Below is a small trained network, with its code and all its weights. Each question gives an input and a class and asks what happens when units are switched off, that is, made to give their printed mean instead of their output.

import numpy as np


def w(rows, s, z=0):
    codes = np.array(rows[::2]) - 128.0
    scale = np.full(codes.shape[1], s)
    scale[-1] = z or s
    return codes * scale


def f(y):
    return np.maximum(y, 0)


def log_softmax(a):
    a = a - a.max(-1, keepdims=True)
    return a - np.log(np.exp(a).sum(-1, keepdims=True))


def net(x, mask):
    res = np.array(x, float).reshape(1, 6) / 4 @ E
    y = f(res @ A[0][:, :-1].T + A[0][:, -1])
    res = res + np.where(mask, y, B[0][:, -1]) @ B[0][:, :-1]
    return log_softmax(res[-1] @ U[:, :-1].T + U[:, -1])


A, B = {}, {}
E = w([
[70,212,4],'x0',
[97,39,73],'x1',
[225,100,90],'x2',
[128,128,130],'x3',
[128,127,126],'x4',
[129,132,129],'x5',
],0.0048)
A[0] = w([
[66,55,121,187],'neuron 1',
[136,148,175,145],'neuron 2',
[71,5,114,104],'neuron 3',
[171,65,97,114],'neuron 4',
[136,150,114,104],'neuron 5',
[114,161,164,216],'neuron 6',
[104,142,82,39],'neuron 7',
[155,134,198,49],'neuron 8',
[133,70,167,55],'neuron 9',
[87,73,102,59],'neuron 10',
[120,190,151,114],'neuron 11',
[133,145,132,190],'neuron 12',
[48,133,205,97],'neuron 13',
[99,181,106,71],'neuron 14',
[146,121,182,93],'neuron 15',
[32,93,143,147],'neuron 16',
[121,104,108,84],'neuron 17',
[149,169,153,152],'neuron 18',
[145,160,135,234],'neuron 19',
[163,132,121,187],'neuron 20',
[141,217,52,66],'neuron 21',
[142,101,169,72],'neuron 22',
[234,94,126,142],'neuron 23',
[206,120,81,96],'neuron 24',
[123,82,230,44],'neuron 25',
[57,99,143,116],'neuron 26',
[166,104,88,93],'neuron 27',
[76,73,182,86],'neuron 28',
[207,119,219,80],'neuron 29',
[140,132,185,185],'neuron 30',
[95,112,172,89],'neuron 31',
[106,118,163,253],'neuron 32',
[106,107,125,120],'neuron 33',
[162,110,164,42],'neuron 34',
[70,131,142,221],'neuron 35',
[178,149,50,39],'neuron 36',
[164,64,141,127],'neuron 37',
[161,53,164,54],'neuron 38',
[120,131,115,108],'neuron 39',
[195,112,118,115],'neuron 40',
[107,59,122,218],'neuron 41',
[91,147,88,87],'neuron 42',
[160,217,214,125],'neuron 43',
[131,102,152,254],'neuron 44',
[109,146,185,171],'neuron 45',
[76,63,104,56],'neuron 46',
[141,124,130,105],'neuron 47',
[55,108,182,180],'neuron 48',
],0.014,0.0043)
B[0] = w([
[182,74,138,242],'neuron 1',
[141,111,122,183],'neuron 2',
[208,88,201,240],'neuron 3',
[147,136,113,196],'neuron 4',
[115,119,140,143],'neuron 5',
[165,98,81,219],'neuron 6',
[61,131,198,156],'neuron 7',
[113,110,179,175],'neuron 8',
[86,149,186,179],'neuron 9',
[175,125,209,163],'neuron 10',
[149,119,167,171],'neuron 11',
[145,85,108,183],'neuron 12',
[139,247,107,206],'neuron 13',
[78,144,171,168],'neuron 14',
[98,114,155,178],'neuron 15',
[145,191,76,219],'neuron 16',
[138,129,162,140],'neuron 17',
[178,92,152,179],'neuron 18',
[186,46,64,222],'neuron 19',
[151,134,77,190],'neuron 20',
[38,97,203,220],'neuron 21',
[94,146,156,167],'neuron 22',
[137,210,55,235],'neuron 23',
[138,213,98,189],'neuron 24',
[27,149,191,221],'neuron 25',
[138,186,106,184],'neuron 26',
[129,162,110,164],'neuron 27',
[113,152,137,198],'neuron 28',
[93,120,165,239],'neuron 29',
[99,99,103,220],'neuron 30',
[106,160,127,164],'neuron 31',
[107,104,44,251],'neuron 32',
[145,119,143,150],'neuron 33',
[89,156,171,155],'neuron 34',
[118,155,37,230],'neuron 35',
[96,163,124,176],'neuron 36',
[102,136,110,206],'neuron 37',
[80,140,158,198],'neuron 38',
[115,112,145,138],'neuron 39',
[129,202,93,183],'neuron 40',
[159,57,101,249],'neuron 41',
[71,116,163,175],'neuron 42',
[247,92,198,230],'neuron 43',
[92,64,81,254],'neuron 44',
[138,132,83,204],'neuron 45',
[183,127,211,172],'neuron 46',
[121,145,125,133],'neuron 47',
[132,176,70,231],'neuron 48',
],0.015,0.0046)
U = w([
[26,168,186,25],'0',
[139,248,99,101],'1',
[100,100,78,194],'2',
[113,117,87,233],'3',
[126,148,102,193],'4',
[171,119,166,5],'5',
],0.011,0.003)

Each question gives the input, the list of numbers given to net, and the class t.
The units are the neurons (one row each of A and B). Each row of codes is followed by its name. A weight is (code - 128) times the scale printed after its matrix; where a second scale follows, it is the last column's (A, B and U).
mask holds one flag per neuron, in row order. A switched-off neuron (its flag False) gives its mean, the last column of its row in B, instead of its output. The means were averaged over made-up inputs and are rounded, as every weight is.
A unit's drop is (log p(t) with every unit on - log p(t) with that unit switched off) / (log p(t) with every unit on - log p(t) with every unit switched off).
The circuit of an input: a set's keep is (log p(t) with only the set's units on - log p(t) with every unit switched off) / (log p(t) with every unit on - log p(t) with every unit switched off). Starting from the 12 units with the biggest drops (on a tie, the unit counted first), units are removed one at a time, each time the one whose removal leaves the highest keep (on an exact tie, the one counted first), for as long as the keep stays at least 0.8.
circuit, biggest first: the units of the circuit, biggest drop first
most important unit: the unit with the biggest drop
top k neurons: the k neurons with the biggest drops, biggest first
drop when u is switched off: that unit's drop, to one decimal
input [2,5,-7,-7,-6,6], class 1: top 3 neurons : [neuron 16; neuron 13; neuron 26]
input [8,-8,-8,-1,3,-8], class 0: most important unit : neuron 21
input [-7,-5,7,4,3,4], class 0: circuit, biggest first : [neuron 29; neuron 25]
input [8,-5,-6,6,-3,5], class 0: top 2 neurons : [neuron 21; neuron 14]
input [-5,8,-1,-2,-5,-1], class 5: top 2 neurons : [neuron 3; neuron 46]
input [-4,7,-4,-5,6,4], class 5: top 4 neurons : [neuron 3; neuron 46; neuron 1; neuron 10]
input [-1,8,3,6,-3,-5], class 5: circuit, biggest first : [neuron 3; neuron 46]
input [5,5,-8,-5,-1,-2], class 1: circuit, biggest first : [neuron 16; neuron 26]
input [-4,-7,8,6,0,-6], class 1: top 3 neurons : [neuron 23; neuron 40; neuron 24]
input [-6,-6,-8,-3,-4,-8], class 1: top 2 neurons : [neuron 13; neuron 48]
input [-2,7,7,2,-3,-4], class 1: circuit, biggest first : [neuron 23; neuron 24]
input [-1,-8,-6,-5,-7,-6], class 5: top 2 neurons : [neuron 43; neuron 23]
input [2,-5,8,-7,-2,-6], class 1: top 2 neurons : [neuron 24; neuron 23]
input [-8,-8,-3,-2,6,5], class 0: circuit, biggest first : [neuron 25]
input [-2,-1,8,-2,-4,-1], class 1: top 3 neurons : [neuron 23; neuron 24; neuron 40]
input [-6,8,4,2,-6,-4], class 5: top 2 neurons : [neuron 3; neuron 1]
input [-1,3,-8,-5,1,-5], class 1: top 2 neurons : [neuron 13; neuron 16]
input [7,0,1,7,3,3], class 0: drop when neuron 21 is switched off : 0.2
input [-5,7,1,-4,1,6], class 5: drop when neuron 1 is switched off : 0.3
input [5,5,7,-4,4,5], class 1: most important unit : neuron 24
input [-7,6,1,0,7,-2], class 0: drop when neuron 29 is switched off : 0.1
